Below are the code and all the weights of a small trained network. Each question names an input and a class and asks about switching units off, where a switched-off unit gives its printed mean instead of its output.

import numpy as np


def w(rows, s, z=0):
    codes = np.array(rows[::2]) - 128.0
    scale = np.full(codes.shape[1], s)
    scale[-1] = z or s
    return codes * scale


def norm(h):
    return h / np.sqrt((h * h).mean(-1, keepdims=True) + 1e-5)


def f(y):
    return y / 2 * (1 + np.tanh(0.7978845608 * (y + 0.044715 * y**3)))


def log_softmax(a):
    a = a - a.max(-1, keepdims=True)
    return a - np.log(np.exp(a).sum(-1, keepdims=True))


def net(x, mask):
    res = np.array(x, float).reshape(1, 7) / 4 @ E
    u = 0
    for l in range(3):
        y = f(norm(res) @ A[l][:, :-1].T + A[l][:, -1])
        res = res + np.where(mask[u : u + 5], y, B[l][:, -1]) @ B[l][:, :-1]
        u += 5
    return log_softmax(norm(res)[-1] @ U[:, :-1].T + U[:, -1])


A, B = {}, {}
E = w([
[137,160,128,182,129,168,54,254,115,108],'x0',
[165,179,97,104,141,155,68,129,156,94],'x1',
[127,141,13,60,132,87,126,173,174,211],'x2',
[88,165,138,90,88,75,121,112,44,161],'x3',
[141,137,128,63,210,109,130,190,56,177],'x4',
[85,158,17,150,201,82,117,92,159,96],'x5',
[218,130,94,147,112,211,129,102,117,118],'x6',
],0.0064)
A[0] = w([
[103,137,112,59,212,87,115,192,37,178,111],'L0N1',
[202,127,190,125,153,173,21,70,139,83,101],'L0N2',
[136,38,253,228,178,148,193,31,156,185,105],'L0N3',
[59,174,221,75,116,138,76,180,176,110,254],'L0N4',
[176,141,185,156,96,79,150,119,130,176,193],'L0N5',
],0.0063,0.0013)
B[0] = w([
[112,169,111,37,105,211,179,236,148,181,232],'L0N1',
[66,195,84,228,142,143,129,122,133,181,189],'L0N2',
[153,125,175,216,57,111,100,244,129,206,254],'L0N3',
[157,159,237,31,133,102,94,85,198,121,203],'L0N4',
[131,226,65,235,124,1,192,94,162,77,168],'L0N5',
],0.0077,0.005)
A[1] = w([
[148,138,154,25,173,91,144,204,103,159,201],'L1N1',
[133,149,157,116,79,113,168,91,191,162,253],'L1N2',
[96,147,187,96,135,102,79,124,160,127,5],'L1N3',
[160,138,199,125,142,254,82,136,99,113,64],'L1N4',
[138,231,111,78,129,86,68,156,110,161,132],'L1N5',
],0.0085,0.0018)
B[1] = w([
[76,203,59,32,1,202,157,138,125,127,254],'L1N1',
[139,53,154,147,223,45,85,139,121,87,216],'L1N2',
[187,209,179,215,210,121,67,231,140,221,155],'L1N3',
[208,65,92,128,188,53,155,79,157,101,178],'L1N4',
[134,171,172,128,129,131,160,91,173,134,212],'L1N5',
],0.009,0.0074)
A[2] = w([
[118,187,101,144,78,109,79,38,98,144,98],'L2N1',
[116,104,118,70,30,91,161,113,125,131,159],'L2N2',
[181,125,57,188,187,172,106,100,177,153,8],'L2N3',
[184,177,123,156,201,211,111,109,118,59,194],'L2N4',
[118,254,119,72,175,125,26,107,154,128,136],'L2N5',
],0.0069,0.0016)
B[2] = w([
[248,154,130,248,87,30,63,174,184,114,146],'L2N1',
[184,216,95,138,162,64,222,1,198,39,213],'L2N2',
[96,131,28,152,193,238,173,149,30,139,193],'L2N3',
[171,63,67,140,48,78,167,181,38,103,183],'L2N4',
[35,79,241,101,83,163,102,102,115,160,253],'L2N5',
],0.0087,0.0046)
U = w([
[159,77,222,209,104,59,82,149,120,147,211],'0',
[160,86,40,158,155,211,143,173,70,101,102],'1',
[80,54,84,106,204,108,91,83,184,109,3],'2',
[74,186,146,6,67,200,130,177,155,203,168],'3',
[138,158,111,86,120,73,180,62,153,68,111],'4',
],0.014,0.0044)

Each question gives the input, the list of numbers given to net, and the class t.
The units are the neurons (one row each of A and B). Each row of codes is followed by its name. A weight is (code - 128) times the scale printed after its matrix; where a second scale follows, it is the last column's (A, B and U).
mask holds one flag per neuron, layer by layer. A switched-off neuron (its flag False) gives its mean, the last column of its row in B, instead of its output. The means were averaged over made-up inputs and are rounded, as every weight is.
A unit's drop is (log p(t) with every unit on - log p(t) with that unit switched off) / (log p(t) with every unit on - log p(t) with every unit switched off).
unit that matters most: the unit with the biggest drop
k most important neurons: the k neurons with the biggest drops, biggest first
k most important neurons of layer l: the k neurons of layer l with the biggest drops, biggest first
input [1,0,-4,-5,-1,1,0], class 1: 2 most important neurons of layer 2 => [L2N3, L2N5]
input [-8,-7,5,-5,6,-8,-4], class 4: most important neuron => [L2N2]
input [-8,3,1,-4,-2,-1,3], class 1: 4 most important neurons => [L0N4, L2N3, L2N5, L0N2]
input [8,2,-8,-1,7,5,-1], class 3: 2 most important neurons of layer 0 => [L0N1, L0N4]
input [7,-7,-8,2,4,-2,-5], class 3: 2 most important neurons => [L1N1, L1N2]
input [-1,8,5,2,-1,4,6], class 1: 3 most important neurons of layer 2 => [L2N3, L2N4, L2N1]
input [2,-7,5,3,-2,3,3], class 4: 2 most important neurons => [L2N2, L1N3]
input [-6,6,-1,-4,-5,-6,6], class 1: 2 most important neurons => [L2N3, L0N2]
input [-7,-6,-1,4,-2,6,-5], class 0: 2 most important neurons => [L1N1, L0N1]
input [2,-5,0,2,-1,-6,-5], class 0: 2 most important neurons => [L0N5, L1N2]
input [6,8,0,2,-5,-4,-8], class 0: 2 most important neurons => [L0N1, L1N3]
input [-1,-5,4,7,0,-2,5], class 4: 2 most important neurons => [L2N2, L0N5]
input [2,2,-2,6,2,-4,7], class 1: 3 most important neurons of layer 0 => [L0N2, L0N3, L0N4]
input [7,-4,2,4,-7,4,5], class 1: unit that matters most => L1N1
input [-8,0,-1,2,4,6,-6], class 3: 2 most important neurons => [L0N1, L1N1]
input [-4,3,7,1,-5,-7,-2], class 0: 2 most important neurons of layer 1 => [L1N2, L1N1]
input [-6,-1,8,8,4,-8,8], class 4: 2 most important neurons of layer 0 => [L0N5, L0N3]
input [-4,8,0,0,2,-2,1], class 0: 2 most important neurons of layer 2 => [L2N5, L2N1]
input [-4,7,1,4,-7,-1,5], class 1: 2 most important neurons of layer 1 => [L1N1, L1N5]
input [-1,3,0,-3,-3,8,0], class 1: 2 most important neurons => [L1N1, L2N3]
input [-2,-6,7,-3,0,4,6], class 1: unit that matters most => L1N1
input [-8,-7,-7,4,3,1,2], class 0: 2 most important neurons => [L0N3, L1N1]
input [8,3,0,-3,8,4,5], class 3: 2 most important neurons => [L0N1, L1N1]
input [-2,2,-3,5,-8,8,7], class 1: 2 most important neurons of layer 1 => [L1N1, L1N5]
input [-6,-2,0,2,5,8,-5], class 3: 2 most important neurons of layer 0 => [L0N1, L0N5]
input [-2,0,2,0,-3,-4,-8], class 0: 2 most important neurons of layer 0 => [L0N1, L0N5]
input [-3,1,6,3,1,-5,7], class 4: unit that matters most => L2N2
